array([  2.849,   2.051,   4.838,  13.699, -14.849,   9.382, -11.998]) ⇒ 4.838
array([-0.11,  0.16,  0.17,  0.17]) ⇒ 0.17
array([  74.5, -141.0,  124.9, -104.7]) ⇒ 124.9
array([ 1.5, -1.1, -0.1,  1.2, -1.0, -0.6,  0.0]) ⇒ -0.1
array([ -4.314, -18.640,   8.154,  13.625,   4.057]) ⇒ 8.154
array([-1.44,  1.00,  0.42,  0.04]) ⇒ 0.42
array([ 163.8,   76.4,  130.3,   51.0, -152.7,  -91.6,   96.8]) ⇒ 130.3
---
 -7  -22   -9    2   13   75   11
  0    1    4   -5    7   75  -25
Out: 7

-45    1   -7   27   32  -70  -48 Out: 32

-20  -30   -3    3  -23  -87  -41 Out: -23

 51  -56  -10  -72   45 Out: -10

 37   70  -10    7   73  -27   14 Out: 73

-84  -20   -3   82 Out: -20

-64  -20    7  -69  -21 Out: 7

-25   83    8   -8   17 Out: 8
---
[[96, 58, 85, 97],
 [94, 95, 79, 1]] 97

[-700, -990, -739, 752, 669] -700

[[390, 567, 79, 509, 52, 202, 115],
 [802, 399, 388, 332, 599, 202, 673]] 388

[15, 111, 148, 219, 227] 15

[[9432, 7491, 5730, 6317, 5163, 5272],
 [5130, 4958, 5063, 2639, 5649, 5189]] 4958

[8748, 4350, 1410, 6183, 9495, 5790, 3330] 1410
---
[[-10  30  46  43  21   5  20]
 [  2   5 -42  35 -36  55   4]
 [-17 -63  -1  33  14   1  -9]]
20, -17

[[-25  11  10  65]
 [-14 -87 -14  -1]
 [ 34  22  69   0]]
65, 34

[-79  22 -42 -71  27]
27, -79

[ 28 -31  -4 -80]
-80, 28

[[-14 -46  20   1 -32 -42 -46]
 [ 69 -70  12 -26  11 -86 -72]
 [-57 -15  34  35 -83  10 -16]]
-46, -57

[[-16  24 -11   1 -65 -52]
 [-33  21 -10 -36  -8  20]]
-52, -33

[-40 -88 -50 -69   7  86   3]
3, -40

[-39 -83  -5 -42 -43 -17]
-17, -39

[[ -2  11 -61  46]
 [  7   3 -64  42]
 [  1   6 -56  52]]
46, 1
---
[ 14 -35  25 -65] → 14
[-40  64   9 -46  22] → -40
[-82 -34 -46  20  29] → -82
[-14  69  63  86  34 -29  -6] → -14
[-78 -72  64  48  68] → -78
[ 52  21 -31 -82  -7 -43   0] → 52
[-76  -7  77  -1] → -76
---
[-146.054  -47.600   77.491  113.850   11.626 -193.741 -182.655] → 113.850, 113.850
[  62.08  -15.64   59.40 -165.61  -11.80  106.31  127.81] → -165.61, 127.81
[-168.818  -11.238 -102.761  116.696 -152.154] → -102.761, 116.696
[ -66.927  186.914   63.674  134.794   11.354 -118.660  -36.725] → 134.794, 186.914
[-1.126  1.178 -1.242  0.543  1.619] → -1.242, 1.619
[-0.106 -0.133  0.106 -0.037 -0.071] → 0.106, 0.106
[ -39.6  -29.8 -156.7   33.8  -94.1  164.3   75.9] → 33.8, 164.3
[-11.22 -13.17  -0.66  15.09  19.22 -17.57   7.58] → 15.09, 19.22
[ -80.9 -105.2  103.9 -162.1 -139.8  -78.3   50.2] → -162.1, 103.9
---
[ 41 -18 -63  59] -63

[[-45  25   9  64  23  41]
 [ 40  67   0 -68 -44   7]
 [ 18  64  39  35  26 -68]] 9

[ 49  20 -48 -32  55  32 -68] -48

[ 19 -66  84  29 -23] 84

[ 59 -46  69   4 -39] 69

[ -7 -52 -59  43  -4  65  16] -59
---
[  9  42  68 -45 -55 -33] value 68, 42

[[  2 -71  18 -40  12  20  60]
 [-11 -19  21  58 -45  48 -13]] value 60, 58

[[-38  -7   7  -7  71  -6]
 [ 24  13  -1   7  -6  -3]] value 71, 24

[[ 54  -9   7 -17 -56]
 [-45  58 -52  72 -30]] value 72, 58

[[  7  -2   2  15  -5   3  -1]
 [ 60 -33   9 -41 -34 -25  73]] value 73, 60

[-38 -71 -66  19  12   0] value 19, 12

[[-19 -67 -57  -5 -46 -67]
 [-15 -29 -28  -3 -20 -30]
 [ 61  10  44 -49 -28  18]] value 61, 44

[ 17 -64 -17  -6 -23] value 17, -6

[  1 -13  14 -35  49  70] value 70, 49

[[-85  44  74  36 -64  53  16]
 [ 56 -13 -58 -30  40 -25   0]
 [-39  41  82  42 -51   3  -5]] value 82, 74
---
[[ 13   7 -17  32  -3 -46  57]
 [ 17  31 -12  36  -5 -56  65]] yields 7

[-15  58 -50 -71  -8  38 -11] yields 58

[  8 -41  -9 -65 -24] yields -41

[ 74 -18  27  77] yields -18

[ 44  -7  -3  51 -21  67 -51] yields -7

[-45  -7   0 -40  66 -20 -25] yields -7
---
(599, 229, 762, 268, 331, 819) gives 331
((21, 37, 1, -29), (19, 6, 27, -10)) gives 27
((3349, 3589, 7841, 6109, 7274), (4722, 2965, 7841, 8359, 7274), (4722, 2965, 7841, 6109, 7274)) gives 6109
(0, -30, -4, 39) gives -4
((168, 107, 128, 172, 103), (225, 223, 26, 89, 90), (133, 103, 110, 133, 58)) gives 133
((755, 284, 171, 326), (216, 394, 213, 482)) gives 213
(154, 12, 208, 21, 60, 107, 165) gives 107
((474, 327, 451, 337, 450, 158, 147), (245, 465, 209, 337, 636, 249, 295), (597, 443, 642, 439, 345, 765, 567)) gives 765
((45, 21, 52, 49, 27), (34, 72, 41, 42, 48), (68, 15, 65, 54, 78)) gives 54
(-671, 790, -419, -753, -910, -270) gives -910
---
[ 0.026  0.116 -0.117 -0.058  0.044] ans = 0.044

[[-0.04  0.27  0.14  0.10  0.31 -0.21]
 [-0.80  0.90 -0.89 -0.14 -1.30  1.29]
 [ 0.67 -0.70  0.63  1.00  0.15 -0.08]] ans = -0.08

[ 0.536  1.091  1.367  0.725 -1.097] ans = -1.097

[ -90.944  168.555  148.273  -82.037 -122.078 -100.902  110.588] ans = 110.588

[ 18.58 -12.04  13.81  15.77  10.90   9.61] ans = 9.61

[-0.990 -1.390 -1.910  1.235 -0.364 -1.567] ans = -1.567

[[-0.04 -0.12 -0.04 -0.02]
 [-0.05  0.00  0.18 -0.09]] ans = -0.09

[-1.374 -1.230 -0.294 -0.122 -1.755  1.637] ans = 1.637

[[ 0.06  0.09  0.08  0.14  0.10 -0.04]
 [ 0.07  0.12  0.09 -0.22  0.06  0.14]] ans = 0.14

[ 0.07  0.12 -0.17 -0.08] ans = -0.08
---
[[11, 41, 44, 34, 36], [-13, -10, -13, -28, -23]] → -13
[[266, 450, 132, 109, 321, 432], [240, 780, 490, 204, 206, 232], [297, 489, 725, 396, 607, 125]] → 490
[[54, 54, 82, 14, 70], [34, 46, 21, 15, 72]] → 21
[[-1, -62, 557, 138, 369, 161], [-445, -462, 129, -404, 565, -656], [-483, -622, 155, -246, 648, -463]] → 129
[[25, 79, 70, 69, 69, 70], [64, 10, 12, 12, 29, 15], [46, 35, 40, 35, 39, 25]] → 12
[[3, 3, 3, 3, 3], [0, 1, 2, 7, 0]] → 2
